Below is a small trained network, with its code and all its weights. Each question gives an input and a class and asks what happens when units are switched off, that is, made to give their printed mean instead of their output.

import numpy as np


def w(rows, s, z=0):
    codes = np.array(rows[::2]) - 128.0
    scale = np.full(codes.shape[1], s)
    scale[-1] = z or s
    return codes * scale


def f(y):
    return np.maximum(y, 0)


def log_softmax(a):
    a = a - a.max(-1, keepdims=True)
    return a - np.log(np.exp(a).sum(-1, keepdims=True))


def net(x, mask):
    res = np.array(x, float).reshape(1, 6) / 4 @ E
    y = f(res @ A[0][:, :-1].T + A[0][:, -1])
    res = res + np.where(mask, y, B[0][:, -1]) @ B[0][:, :-1]
    return log_softmax(res[-1] @ U[:, :-1].T + U[:, -1])


A, B = {}, {}
E = w([
[108,135,127,119,106,144,120,123],'x0',
[137,123,127,134,131,121,127,130],'x1',
[102,181,219,72,124,38,186,136],'x2',
[35,2,85,22,200,121,150,136],'x3',
[136,128,144,123,143,147,144,144],'x4',
[191,162,132,75,113,129,30,243],'x5',
],0.01)
A[0] = w([
[161,91,3,133,137,239,59,100,254],'n0',
[188,176,128,224,31,158,221,70,128],'n1',
[81,158,248,85,82,42,186,157,173],'n2',
[162,208,123,208,124,151,194,42,128],'n3',
[218,183,158,169,114,170,85,162,151],'n4',
[205,242,178,122,109,128,65,145,130],'n5',
[198,147,196,88,135,50,146,133,135],'n6',
],0.0065,0.0068)
B[0] = w([
[160,159,71,183,196,181,154,149,245],'n0',
[121,238,33,60,127,126,97,176,213],'n1',
[66,98,160,38,69,2,109,117,220],'n2',
[144,188,23,58,164,86,132,150,200],'n3',
[187,196,156,169,104,118,11,120,205],'n4',
[116,187,187,144,94,111,27,136,212],'n5',
[66,186,129,85,97,78,56,97,181],'n6',
],0.0089,0.012)
U = w([
[183,138,42,95,181,209,98,168,223],'0',
[97,140,114,34,93,98,135,224,188],'1',
[66,57,91,239,183,225,251,60,173],'2',
[89,24,212,90,111,101,220,20,121],'3',
[166,139,147,254,94,204,63,176,12],'4',
[141,125,234,113,60,128,59,81,4],'5',
],0.0073,0.0033)

Each question gives the input, the list of numbers given to net, and the class t.
The units are the neurons (one row each of A and B). Each row of codes is followed by its name. A weight is (code - 128) times the scale printed after its matrix; where a second scale follows, it is the last column's (A, B and U).
mask holds one flag per neuron, in row order. A switched-off neuron (its flag False) gives its mean, the last column of its row in B, instead of its output. The means were averaged over made-up inputs and are rounded, as every weight is.
A unit's drop is (log p(t) with every unit on - log p(t) with that unit switched off) / (log p(t) with every unit on - log p(t) with every unit switched off).
The circuit of an input: a set's keep is (log p(t) with only the set's units on - log p(t) with every unit switched off) / (log p(t) with every unit on - log p(t) with every unit switched off). Starting from all 7 units, units are removed one at a time, each time the one whose removal leaves the highest keep (on an exact tie, the one counted first), for as long as the keep stays at least 0.8.
units of the circuit, in order: the units of the circuit, biggest drop first
unit that matters most: the unit with the biggest drop
k most important neurons: the k neurons with the biggest drops, biggest first
drop when u is switched off: that unit's drop, to one decimal
input [-7,-3,-4,1,-7,-7], class 2: units of the circuit, in order => n4; n5
input [6,-8,2,2,-3,-8], class 3: unit that matters most => n0
input [-2,-3,-8,-1,6,6], class 4: units of the circuit, in order => n4; n3
input [8,-2,-1,-5,6,4], class 4: units of the circuit, in order => n2; n4
input [6,-1,1,-4,1,5], class 5: units of the circuit, in order => n0; n5
input [0,0,-4,-2,-5,2], class 4: units of the circuit, in order => n3; n4; n2
input [-4,8,-1,-6,3,-4], class 0: 3 most important neurons => n3; n2; n1
input [8,-8,3,-7,-5,3], class 5: 3 most important neurons => n5; n4; n0
input [-4,0,3,-8,1,-1], class 1: 2 most important neurons => n1; n3
input [2,2,2,7,7,0], class 3: 2 most important neurons => n1; n3
input [-8,-6,8,-3,3,1], class 5: units of the circuit, in order => n5; n0
input [0,2,7,4,5,-3], class 3: units of the circuit, in order => n1; n3
input [-8,1,-6,-7,5,-1], class 0: 3 most important neurons => n3; n1; n0
input [-2,4,1,-4,-6,-5], class 1: most important neuron => n0
input [5,6,-1,6,-3,8], class 0: 2 most important neurons => n2; n0
input [5,-7,2,2,0,-6], class 3: 2 most important neurons => n0; n1
input [-5,1,-4,-7,-1,-4], class 0: 2 most important neurons => n3; n1
input [-1,-1,3,2,-3,-3], class 3: drop when n1 is switched off => 0.2
input [-4,0,-1,-5,-1,-7], class 0: drop when n5 is switched off => 0.0
input [7,-2,0,4,2,5], class 0: drop when n2 is switched off => 0.7
input [-5,-4,-3,3,6,-1], class 2: unit that matters most => n1
input [2,2,2,-8,-2,0], class 1: drop when n1 is switched off => 2.0
